Below are the code and all the weights of a small trained network. Each question names an input and a class and asks about switching units off, where a switched-off unit gives its printed mean instead of its output.

import numpy as np


def w(rows, s, z=0):
    codes = np.array(rows[::2]) - 128.0
    scale = np.full(codes.shape[1], s)
    scale[-1] = z or s
    return codes * scale


def f(y):
    return y / 2 * (1 + np.tanh(0.7978845608 * (y + 0.044715 * y**3)))


def log_softmax(a):
    a = a - a.max(-1, keepdims=True)
    return a - np.log(np.exp(a).sum(-1, keepdims=True))


def net(x, mask):
    res = np.array(x, float).reshape(1, 7) / 4 @ E
    y = f(res @ A[0][:, :-1].T + A[0][:, -1])
    res = res + np.where(mask, y, B[0][:, -1]) @ B[0][:, :-1]
    return log_softmax(res[-1] @ U[:, :-1].T + U[:, -1])


A, B = {}, {}
E = w([
[101,116,134,229,147,132,176,71,76],'x0',
[165,179,121,122,138,191,157,138,37],'x1',
[68,24,35,95,48,127,141,24,146],'x2',
[87,157,126,174,175,86,197,209,214],'x3',
[60,168,75,146,114,102,2,189,119],'x4',
[237,104,60,56,170,94,169,171,213],'x5',
[170,127,137,194,101,139,114,122,251],'x6',
],0.009)
A[0] = w([
[101,100,195,122,148,114,196,136,41,115],'n0',
[178,124,125,2,82,180,43,104,75,253],'n1',
[148,50,61,90,83,126,96,96,171,93],'n2',
[14,81,89,199,199,60,103,92,135,114],'n3',
[135,186,113,170,136,56,69,171,184,197],'n4',
[47,100,102,154,73,122,114,66,92,116],'n5',
[106,149,204,193,207,157,186,159,102,115],'n6',
[102,211,156,114,109,78,43,148,127,176],'n7',
],0.0095,0.0031)
B[0] = w([
[87,146,135,115,122,85,163,123,211,194],'n0',
[86,42,148,45,174,94,124,105,83,247],'n1',
[149,177,137,65,6,106,60,89,162,225],'n2',
[74,100,69,168,198,188,140,167,101,209],'n3',
[144,159,116,65,122,148,152,254,160,207],'n4',
[174,136,69,85,188,151,154,97,151,235],'n5',
[116,241,104,207,69,133,181,106,178,209],'n6',
[110,79,105,111,113,250,69,173,123,198],'n7',
],0.0097,0.013)
U = w([
[174,91,88,111,215,172,161,146,130,231],'0',
[122,95,163,143,122,163,76,189,122,3],'1',
[146,125,143,127,106,106,64,122,72,11],'2',
[122,88,138,36,93,73,129,91,126,177],'3',
[86,155,168,244,140,108,164,94,107,72],'4',
[165,167,155,123,138,70,198,172,184,193],'5',
[104,156,111,141,38,185,91,103,155,74],'6',
],0.011,0.0032)

Each question gives the input, the list of numbers given to net, and the class t.
The units are the neurons (one row each of A and B). Each row of codes is followed by its name. A weight is (code - 128) times the scale printed after its matrix; where a second scale follows, it is the last column's (A, B and U).
mask holds one flag per neuron, in row order. A switched-off neuron (its flag False) gives its mean, the last column of its row in B, instead of its output. The means were averaged over made-up inputs and are rounded, as every weight is.
A unit's drop is (log p(t) with every unit on - log p(t) with that unit switched off) / (log p(t) with every unit on - log p(t) with every unit switched off).
The circuit of an input: a set's keep is (log p(t) with only the set's units on - log p(t) with every unit switched off) / (log p(t) with every unit on - log p(t) with every unit switched off). Starting from all 8 units, units are removed one at a time, each time the one whose removal leaves the highest keep (on an exact tie, the one counted first), for as long as the keep stays at least 0.8.
circuit, biggest first: the units of the circuit, biggest drop first
unit that matters most: the unit with the biggest drop
k most important neurons: the k neurons with the biggest drops, biggest first
drop of u: that unit's drop, to one decimal
input [-4,-3,-8,-6,7,2,-7], class 1: circuit, biggest first => n7
input [4,7,8,4,5,-4,8], class 0: circuit, biggest first => n5; n3
input [7,-3,7,8,-5,6,4], class 6: circuit, biggest first => n2; n1
input [6,8,3,-1,-5,-5,-7], class 5: circuit, biggest first => n0; n6
input [-4,2,-1,-6,7,4,1], class 3: 2 most important neurons => n1; n3
input [1,-7,-8,-4,6,7,-2], class 1: 3 most important neurons => n5; n7; n3
input [1,-4,3,-6,3,-6,4], class 0: 3 most important neurons => n5; n3; n6
input [-2,3,2,-2,-7,2,8], class 3: 2 most important neurons => n6; n7
input [3,0,0,-4,2,-7,7], class 0: circuit, biggest first => n2; n5
input [-1,-5,-2,-3,6,7,5], class 1: 2 most important neurons => n4; n6
input [8,3,-3,-4,8,-1,5], class 1: circuit, biggest first => n2; n7
input [0,1,-7,-2,4,2,1], class 1: circuit, biggest first => n7; n5
input [7,-2,-8,-3,3,-1,-3], class 6: 2 most important neurons => n7; n6
input [-8,-6,-8,-6,-6,2,2], class 3: circuit, biggest first => n1
input [-1,-5,5,-5,4,-4,3], class 3: 3 most important neurons => n2; n1; n6
input [8,2,-5,3,4,2,-2], class 4: 3 most important neurons => n6; n5; n2
input [2,4,-5,1,0,-6,-8], class 4: 3 most important neurons => n2; n4; n6
input [-5,-8,5,3,2,0,2], class 6: 2 most important neurons => n1; n2
input [6,1,5,4,-1,-2,8], class 0: 2 most important neurons => n3; n5
input [-1,-2,7,6,-2,-5,-6], class 0: circuit, biggest first => n3
input [0,8,-6,-4,6,2,6], class 1: 3 most important neurons => n5; n7; n3
input [6,8,-3,-1,-5,-2,-6], class 4: 2 most important neurons => n4; n6
input [-1,5,7,1,5,7,5], class 3: 2 most important neurons => n6; n7
input [1,0,-6,-5,-4,-1,0], class 4: drop of n7 => 0.0
input [-3,3,-1,-4,-6,2,-1], class 3: drop of n1 => 0.1
input [4,8,6,-1,-7,-8,-1], class 5: drop of n3 => 0.2
input [-6,-8,-8,1,6,1,-4], class 1: drop of n7 => 0.8
input [6,5,1,-3,6,5,2], class 3: unit that matters most => n3
